Both labels of each row:
[ 0.23  0.88  0.84 -1.56 -1.47  2.78  0.55 -0.52 -1.24 -0.75  2.95  0.17
 -2.29 -1.47 -2.02 -1.29  1.97 -0.48 -0.13] : D, nepin
[ 1.26 -1.05  0.08 -0.96 -0.31  0.09 -0.35 -1.58 -0.43 -1.20  2.93 -1.71
 -3.41  0.61 -0.16 -0.86  2.59  0.09 -0.23] : D, nepin
[-1.29 -0.64  0.14  0.89  1.73  1.10  1.41 -2.14 -0.34 -4.82 -0.65 -0.90
 -2.06 -0.37  0.77  0.17  0.97 -0.22  1.55] : T, budi
[-2.13 -0.34  1.10  0.21  1.30  0.77  0.62 -1.14 -0.11 -3.45  1.07  0.54
 -2.13 -0.24  2.89  0.30  0.30 -0.61  1.78] : R, budi
[ 0.72 -0.62 -1.45 -2.79 -1.45  1.31 -0.28 -0.41 -5.94 -5.93  4.03 -0.03
 -3.15  0.71 -0.36 -0.52  0.17 -0.61  0.87] : D, nepin
[-0.43  1.47 -0.03 -1.01  0.97  0.40 -1.75  0.21 -0.93  1.20 -0.20  0.23
 -1.40 -0.19 -1.35 -2.07  1.80  0.79 -0.96] : R, nepin
[ 1.08 -0.34  1.67 -1.09  1.04  0.78 -0.48 -0.79 -0.07 -1.69  1.65 -1.43
 -3.68  0.40 -0.12 -1.22  2.26 -1.11  0.21] : D, nepin
[ 1.97 -1.48  3.29  1.64  1.05 -1.20  1.05 -1.85  6.82  5.14 -0.26 -1.95
 -1.03 -1.57 -0.79 -0.93  3.98 -0.16  1.06] : D, budi
[-1.28  1.53  2.26 -1.13  1.44  0.17 -0.31 -1.77 -1.45 -4.02  0.00  0.56
 -1.67 -0.16 -0.16 -1.03  0.86 -0.01  0.52] : R, nepin
[-0.73 -0.23  0.44  0.73  1.42 -0.10  0.84 -1.48 -0.89 -1.80 -0.01  0.73
 -0.86  0.13  1.17  0.62 -0.44 -0.08  0.64] : R, budi
[-0.79  1.34  1.61 -0.72  0.66 -0.28  1.40 -1.80 -1.06 -2.36 -0.02  1.60
 -0.87 -0.52  0.68 -0.23  4.30  0.38  1.99] : R, lonir
[-1.90 -0.07  2.03  0.58  1.03  0.45  0.88 -1.09  1.96 -2.73 -0.62  0.40
 -2.10  0.00  1.03 -0.19 -0.03 -0.80  1.02] : T, lonir
[-1.27  0.56  1.65 -2.17  0.08  1.06 -2.10 -0.69  0.43  1.01  1.31  1.22
 -1.36  0.26 -1.02 -1.72  0.92  0.85  0.86] : R, nepin
[-0.84 -0.68  0.64  1.30  0.84 -0.56  1.57 -2.73  1.65 -2.57 -0.32 -1.18
 -1.40 -1.30  0.34  0.03  1.22 -0.67  0.65] : T, lonir
[-0.99 -0.66  1.38 -1.69 -2.16  1.31  0.20 -2.52 -2.55 -2.18  1.67 -0.50
 -1.53 -0.39 -0.94 -1.29  2.14  0.15 -0.07] : D, nepin
[-1.33  0.33  1.74  0.42  2.36  0.48 -0.19 -1.10  1.65 -2.07  0.03  0.77
 -1.75 -0.58  3.75 -0.24  0.90 -0.19  1.59] : R, budi
[ 1.22  0.87  0.92 -0.70  1.57 -0.41 -0.72 -0.16  0.77 -0.20  0.21 -0.23
 -3.47 -0.33 -0.42 -0.21  1.15 -0.19 -0.20] : R, tisi
[-1.16 -0.56 -0.06  1.21  1.88  0.50 -0.41 -0.92  1.14 -2.30  0.03  1.21
 -1.13 -0.20  0.72  1.07 -1.08 -0.71  1.42] : R, lonir
[-1.36 -1.12 -0.41  0.12  1.72 -0.43  0.74 -1.29  0.15 -1.91  2.38  1.43
 -2.07  0.04  1.17 -1.41 -0.53 -0.58  1.54] : R, budi
[-1.15  1.95  2.25 -0.38  0.33 -0.75  0.93 -0.91 -0.47 -0.34 -0.31  0.21
 -0.66 -1.30  0.73 -0.52  1.47  1.56  0.32] : R, nepin
[ 0.52  1.46  2.32  0.34  1.52 -2.23  1.69 -2.25 -0.59 -2.19 -0.14 -1.63
 -2.74  0.32  2.61  0.20  0.94 -0.17  0.09] : T, tisi
[-0.36  1.09 -0.36 -0.13  1.20  0.41  0.92 -0.95 -0.54 -2.23 -2.07  0.16
 -1.44 -0.77  0.95 -0.41  0.16 -0.74  0.46] : R, budi
[ 0.81  2.21  2.00 -1.49  0.49  1.16 -0.51 -2.75 -2.23 -3.33  1.31 -1.73
 -3.97 -0.31  0.03 -1.71  5.32 -0.03  0.17] : Q, tisi
[-1.62 -2.22  0.32  0.01  2.47  0.20 -0.02  0.56  0.31 -1.58 -0.74  2.00
 -0.45  0.63  0.79 -0.43  0.31  1.13  1.70] : R, lonir
[-1.05  0.24  0.97 -0.82  0.29  1.96  0.00 -0.90 -0.47 -1.58 -0.19  0.39
 -0.48 -0.72 -0.30  0.20  0.99  0.11  0.89] : R, nepin
[ 1.67 -0.45  0.01 -1.17  0.17  1.04 -0.92 -0.21 -1.82 -1.46  2.45 -1.09
 -3.19 -0.54 -1.45 -0.82  1.46  0.02 -1.27] : D, nepin
[-0.79  0.37  2.61 -1.43  0.12  0.23 -0.48 -1.20 -0.81 -0.73  1.47  1.34
 -1.64  0.09  0.28 -0.55  3.43  0.84  2.12] : R, nepin
[-0.76 -1.18  0.07  0.46  0.99  0.34  1.84 -2.78 -0.52 -4.19  0.93  0.23
 -1.96 -0.15  1.87 -0.57  0.36 -0.10  1.84] : T, lonir
[-0.57  1.11  1.56 -0.62  2.37  0.56  0.15 -1.75 -2.66 -4.14  0.53 -1.41
 -2.53 -0.33 -0.22 -1.11  2.51  0.41 -0.35] : T, nepin
[ 0.94  0.11  2.07 -0.73 -1.10 -1.11  1.17 -3.03 -1.42 -1.24  1.15 -1.21
 -1.68  0.40  0.05 -0.04  2.08  0.21 -0.57] : D, nepin
[ 0.71 -0.51 -0.01 -1.17 -2.13 -1.01  0.15 -0.27 -1.89 -0.03  2.72 -0.61
 -1.18 -0.01 -2.12 -0.63  1.75 -0.07 -1.59] : D, nepin
[-1.02  1.11 -0.55  0.03  0.49  1.39  0.59 -1.04 -0.98 -1.20 -0.27  0.29
 -0.61 -0.26 -1.78 -0.96  0.00  0.45 -0.71] : T, nepin
[ 0.32 -0.97  2.50  0.59  0.98  0.94 -0.34 -2.06  0.30 -2.79  4.31 -1.71
 -4.83 -0.15 -0.02 -1.33  1.83 -0.48  1.39] : D, nepin
[ 0.28 -2.95 -1.19  0.37  0.03  0.15  1.66 -0.34 -1.76 -2.62  3.39  0.18
 -2.27  0.58  0.63  1.77  0.34 -2.02  1.20] : D, lonir
[-0.19  1.08  0.65 -0.46  2.49  0.92 -0.54  0.11  1.19 -0.19  1.04  1.13
 -2.05  0.79 -0.08 -0.41  1.16 -0.52  1.91] : R, budi
[ 0.75  2.09  2.16 -0.07  0.40  1.00  0.70 -2.41 -0.04 -1.18 -1.31 -2.27
 -1.95 -1.48 -1.08 -1.32  2.98  0.73 -1.72] : Q, nepin
[-0.77  0.60  2.67 -1.47  1.55  0.70 -0.68 -1.28 -0.51 -2.10  8.14  0.63
 -2.18 -0.08 -0.70 -1.70  1.56 -0.09  1.28] : R, nepin
[ 0.94  1.17  1.48 -0.09  1.84  0.85  0.36 -0.80  0.55 -1.17  0.47 -0.21
 -2.64 -0.49 -0.11 -0.20  1.59 -0.07  0.36] : R, nepin
[ 1.09 -0.18  0.77  0.35 -0.15 -1.37  1.68 -1.98 -1.70 -2.48  0.02 -1.90
 -1.64 -0.11  1.37  0.50  1.93 -1.73 -1.16] : Q, budi
[-1.02  0.83  1.89 -1.74  0.60  0.62 -0.97 -0.26 -0.33  0.39  1.16  1.28
 -1.87  1.26 -0.45 -1.45  1.71  0.48  0.62] : R, nepin
[-1.27  0.71  1.64 -0.20  2.16 -0.53  0.23 -0.81  0.49 -2.26  1.52  0.82
 -2.12 -0.07  0.76  0.20  0.48 -0.57  1.99] : R, budi
[-0.77  0.01  2.71  0.18  2.22  0.04 -0.32 -1.54  0.20  0.56 -0.08  0.30
 -1.06 -0.78  0.75 -1.23  1.23  0.63  1.35] : R, lonir
[ 0.13  0.51 -0.24  0.11  0.35  0.16  0.55 -1.28 -1.69 -1.52  0.31 -0.04
 -1.77 -0.49  0.32 -0.38  0.98  0.16  0.15] : R, nepin
[ 1.54 -0.73  1.49 -1.88 -1.37  1.35 -0.42 -1.54 -3.50 -2.82  3.57 -2.23
 -5.21  0.14 -1.61 -2.42  2.72 -0.62 -1.25] : D, nepin
[-0.99 -1.81  0.59 -0.38  1.30  1.73 -0.09 -0.66  1.09 -1.66  1.67  0.97
 -1.33 -0.21  0.93 -0.13  0.72 -1.03  2.06] : D, budi
[-0.60 -0.15  0.47  0.31  1.73  0.68  0.74 -0.90  1.33 -0.62  0.07  0.66
 -1.25  0.68  0.13 -0.48  0.65 -1.84  2.46] : R, lonir
[-1.31  0.62  2.65 -1.55  1.57  0.78  0.22 -1.13 -0.19 -1.21 -1.60 -0.15
 -1.29 -0.02 -0.85 -1.34  3.39  0.23  0.24] : R, nepin
[-2.03  0.55  2.76 -0.42  1.52  0.63  0.24 -1.81 -0.64 -2.94  1.35 -0.16
 -2.04 -0.87  0.86 -1.08  1.96  0.05  2.70] : T, lonir
[ 0.36  1.29  0.60 -0.50  0.94  1.38 -0.85  0.50 -0.61 -1.94  0.79  0.96
 -2.79 -0.65 -0.16 -0.61  0.67 -0.22 -0.01] : T, nepin
[ 0.42  6.39  0.59 -0.98  1.25  1.47 -1.61 -0.03  2.05  2.14 -0.43  0.62
 -1.47 -0.14 -0.82 -1.03  1.10  0.54 -0.39] : R, tisi
[-1.09  1.64  1.20 -1.52  0.57  1.13 -0.82 -0.45 -1.67 -0.87  0.71  1.07
 -1.80 -0.58 -1.28 -1.43  0.73 -0.07  4.94] : R, nepin
[ 0.15  1.08  1.01  1.08 -0.26  1.01  0.93 -0.98 -0.02 -1.16 -0.54 -0.31
 -1.92 -0.30 -0.22  0.51  1.33 -0.22 -0.26] : R, budi
[-0.22  0.57  0.84 -0.49  2.69  1.21 -0.79 -1.01  1.21 -1.40  0.24 -0.40
 -1.73  0.28  1.09 -0.56  0.35 -0.80  1.52] : R, tisi
[-0.62  1.14  0.10 -0.54  1.42  0.82 -0.49 -1.39 -0.45 -0.74 -0.72  0.61
 -1.07 -0.82 -1.03 -1.13  2.73  0.15 -0.98] : R, nepin
[-0.90  0.93 -0.62  0.31  2.58  0.83 -0.02 -1.20 -0.35 -3.35 -0.23  0.26
 -2.25 -0.37  0.75 -0.90 -0.06 -0.44  0.36] : T, budi
[ 0.03  0.61  0.62 -1.34  1.30  1.08 -1.97  0.19  2.47  2.30 -0.50  0.23
  0.14 -0.35 -1.44 -1.13  1.11  0.17 -0.18] : R, tisi
[-0.31 -0.06  1.61 -2.20  0.86 -0.08 -0.34 -1.43 -1.00 -2.18  1.04  0.67
 -1.54 -0.79  0.07 -0.78  1.59 -0.33  1.24] : R, nepin
[ 2.83 -1.20  3.70 -1.25  0.62 -0.28  1.77 -3.01 -0.83 -3.15  2.32 -2.77
 -3.24 -0.49  0.54 -0.90  3.35 -1.16  0.76] : D, nepin

Both labels of each row:
[ 0.75  0.04 -3.81 -0.36  0.52 -0.34  0.74  0.51 -0.48 -1.04 -2.61  0.40
  1.27 -0.38 -0.75 -0.59 -0.28  0.73 -1.04] : J, mumi
[ 1.04 -0.09  4.50 -0.39 -0.53  0.85  0.68 -0.62 -1.44 -0.29 -1.00 -0.53
  1.74  1.12  0.96  2.05 -0.65  0.36  2.85] : J, Rek
[ 0.89 -1.20  3.95 -0.51 -0.83 -0.18  2.12 -0.83 -0.35  0.50 -0.94 -0.45
  1.65  1.47  1.44  0.63  1.12  0.66  3.08] : A, Rek
[ 1.10 -0.48 -3.22 -1.21  1.19  0.03  1.57  0.59  1.11 -0.45 -1.49  0.22
  0.00  1.83 -0.42 -2.44  1.37  0.11  2.14] : A, repad
[ 1.27  1.74  4.51 -0.42 -0.34 -0.01  1.04 -0.31  0.14  1.12 -0.53 -1.05
  1.96  0.44 -0.06  0.55  1.02 -0.31  1.97] : A, Rek
[-0.15 -0.87 -1.34 -0.42 -0.43 -1.60  0.05 -0.02 -0.21 -0.67 -1.28  0.42
  0.82 -0.43  0.04  0.10 -0.27  0.48 -1.56] : J, mumi
[ 1.00 -0.87  2.54 -1.54 -0.46 -0.39  1.68 -0.65 -0.43  0.90 -0.63 -0.18
  1.39  1.04  1.45  0.44  1.35  0.99  3.28] : J, Rek
[ 1.02  0.92  1.08 -0.92 -0.59  0.82  0.64  0.14 -0.84 -0.48 -0.91 -0.60
  1.35  1.18  0.09  1.16 -1.35  1.01  2.49] : J, Rek
